Below are the code and all the weights of a small trained network. Each question names an input and a target symbol and asks about switching units off, where a switched-off unit gives its printed mean instead of its output.

import numpy as np


def w(rows, s, z=0):
    codes = np.array(rows[::2]) - 128.0
    scale = np.full(codes.shape[1], s)
    scale[-1] = z or s
    return codes * scale


def f(y):
    return np.maximum(y, 0)


def softmax(a):
    e = np.exp(a - a.max(-1, keepdims=True))
    return e / e.sum(-1, keepdims=True)


def log_softmax(a):
    a = a - a.max(-1, keepdims=True)
    return a - np.log(np.exp(a).sum(-1, keepdims=True))


def net(x, mask):
    ids = ['ΓΘΛΣβεζηξφ'.index(c) for c in x.split()]
    T = len(ids)
    res = E[ids] + P[:T]
    r = res
    for j in range(2):
        rows = slice(2 * j, 2 * j + 2)
        q, k, v = (r @ M[0][rows].T for M in (Q, K, V))
        z = softmax(np.where(np.tri(T) > 0, q @ k.T / 2**0.5, -1e9)) @ v
        o = O[0][rows]
        res = res + np.where(mask[j], z, o[:, -1]) @ o[:, :-1]
    y = f(res @ A[0][:, :-1].T + A[0][:, -1])
    res = res + np.where(mask[2:14], y, B[0][:, -1]) @ B[0][:, :-1]
    return log_softmax(res[-1] @ U[:, :-1].T + U[:, -1])


Q, K, V, O, A, B = {}, {}, {}, {}, {}, {}
E = w([
[121,145,124,160,107],'Γ',
[195,88,134,110,239],'Θ',
[228,68,150,101,135],'Λ',
[62,110,106,111,126],'Σ',
[132,122,159,166,113],'β',
[114,143,121,164,104],'ε',
[84,201,40,153,76],'ζ',
[101,51,146,50,24],'η',
[33,39,224,241,59],'ξ',
[189,253,88,224,35],'φ',
],0.015)
P = w([
[152,118,125,134,183],'0',
[150,78,77,137,145],'1',
[124,148,135,104,186],'2',
[131,62,51,138,124],'3',
[104,157,140,88,160],'4',
[105,56,36,132,127],'5',
[84,162,136,72,137],'6',
[86,52,10,115,125],'7',
[79,182,113,70,118],'8',
[69,25,26,115,127],'9',
[99,192,122,83,117],'10',
[112,77,61,152,158],'11',
],0.011)
Q[0] = w([
[133,160,2,79,114],'h0',
[138,240,236,55,204],'h0',
[36,215,218,17,143],'h1',
[231,238,132,111,119],'h1',
],0.0071)
K[0] = w([
[88,46,128,62,146],'h0',
[244,87,151,114,185],'h0',
[124,54,188,18,157],'h1',
[168,50,183,147,162],'h1',
],0.011)
V[0] = w([
[214,127,126,2,168],'h0',
[100,79,208,155,92],'h0',
[13,85,128,84,239],'h1',
[230,129,96,229,122],'h1',
],0.0089)
O[0] = w([
[130,252,82,21,78,2],'h0',
[114,128,240,117,87,125],'h0',
[2,250,180,117,224,69],'h1',
[173,225,200,134,147,187],'h1',
],0.0079,0.0065)
A[0] = w([
[157,41,168,68,155,128],'n0',
[155,139,133,85,114,26],'n1',
[44,116,175,105,149,20],'n2',
[77,126,158,82,87,85],'n3',
[156,48,98,114,71,94],'n4',
[126,59,160,174,81,2],'n5',
[190,97,118,129,1,106],'n6',
[150,198,193,126,162,59],'n7',
[103,102,86,168,51,70],'n8',
[177,109,144,119,191,49],'n9',
[138,32,43,66,131,39],'n10',
[39,233,145,143,109,176],'n11',
],0.0094,0.0091)
B[0] = w([
[115,144,69,83,42,209],'n0',
[93,2,238,116,152,130],'n1',
[168,121,41,28,182,147],'n2',
[48,138,85,145,175,140],'n3',
[78,175,168,167,184,254],'n4',
[192,167,127,119,203,233],'n5',
[24,176,97,127,109,246],'n6',
[9,3,145,186,221,139],'n7',
[169,147,212,79,118,223],'n8',
[36,80,246,194,190,142],'n9',
[164,224,121,170,68,196],'n10',
[161,27,189,70,181,221],'n11',
],0.0075,0.008)
U = w([
[163,145,183,169,145,66],'Γ',
[113,218,200,149,212,71],'Θ',
[229,143,221,99,84,254],'Λ',
[103,112,148,147,150,109],'Σ',
[153,129,179,172,129,72],'β',
[149,134,178,174,139,69],'ε',
[138,93,43,220,165,150],'ζ',
[85,112,166,140,83,160],'η',
[85,66,255,206,89,159],'ξ',
[124,228,202,202,157,76],'φ',
],0.0093,0.0061)

Each question gives the input, a string of symbols that net reads in full, and the target symbol t.
The units are the heads (2 rows each of Q, K, V and O) and the neurons (one row each of A and B). Each row of codes is followed by its name. A weight is (code - 128) times the scale printed after its matrix; where a second scale follows, it is the last column's (O, A, B and U).
mask holds one flag per unit, heads first, then neurons. A switched-off unit (its flag False) gives its mean, the last column of its rows in O or B, instead of its output. The means were averaged over made-up inputs and are rounded, as every weight is.
A unit's drop is (log p(t) with every unit on - log p(t) with that unit switched off) / (log p(t) with every unit on - log p(t) with every unit switched off).
The circuit of an input: a set's keep is (log p(t) with only the set's units on - log p(t) with every unit switched off) / (log p(t) with every unit on - log p(t) with every unit switched off). Starting from the 12 units with the biggest drops (on a tie, the unit counted first), units are removed one at a time, each time the one whose removal leaves the highest keep (on an exact tie, the one counted first), for as long as the keep stays at least 0.8.
units of the circuit, in order: the units of the circuit, biggest drop first
top k neurons: the k neurons with the biggest drops, biggest first
drop when u is switched off: that unit's drop, to one decimal
input Γ β ξ φ ξ β ζ Σ Γ ζ Σ, target Σ: top neuron -> (n2)
input Λ ζ Σ ζ Γ Λ ζ η φ η, target φ: units of the circuit, in order -> (n4, n10, n6, h1)
input Λ φ ε ξ ζ, target ξ: units of the circuit, in order -> (h0, n5)
input φ ζ ζ, target ζ: units of the circuit, in order -> (h0, n8)
input ζ ζ Λ Λ β, target Λ: units of the circuit, in order -> (h0, n4)
input ζ ζ η ζ η ζ ζ, target η: top 3 neurons -> (n5, n4, n3)
input ξ ζ Γ ζ Γ ζ η, target η: units of the circuit, in order -> (n0, h1)
input ζ ζ ζ Σ φ Λ, target φ: top 3 neurons -> (n4, n10, n6)
input ξ Γ Γ η ξ ζ ζ φ, target φ: top 3 neurons -> (n6, n4, n11)
input Λ β φ ε, target φ: top 2 neurons -> (n6, n4)
input ε ζ ε η Γ Γ ζ ε Λ ξ φ Λ, target φ: top 2 neurons -> (n4, n6)
input η ξ ζ ξ ξ Γ ζ ζ φ Γ, target φ: top 2 neurons -> (n4, n10)
input ζ φ Γ ξ Λ ζ Γ Λ ζ ζ Γ, target Λ: top 3 neurons -> (n6, n4, n11)
input η β ζ ζ ζ β, target ζ: units of the circuit, in order -> (h0)
input η ξ β ζ Λ Λ ζ φ, target φ: top 4 neurons -> (n6, n4, n8, n11)
input Λ ξ Λ Λ ζ ζ φ ξ, target φ: top 3 neurons -> (n5, n4, n10)
input Λ Λ β, target Λ: top 3 neurons -> (n4, n6, n11)
input Λ ζ φ Λ ξ Θ, target ξ: top 2 neurons -> (n9, n4)
input Γ Σ ξ Λ Λ Σ Λ ζ Λ ζ ζ, target Λ: top 3 neurons -> (n11, n6, n4)
input Θ Θ ζ, target Θ: units of the circuit, in order -> (h1)
input Γ η ζ β ζ ζ ξ ξ Γ, target ξ: drop when h0 is switched off -> 0.3
input ζ ξ Λ ζ ξ ξ ζ Γ, target ξ: drop when h0 is switched off -> 0.8
input Λ ε ξ η φ ζ, target φ: drop when h1 is switched off -> 0.9
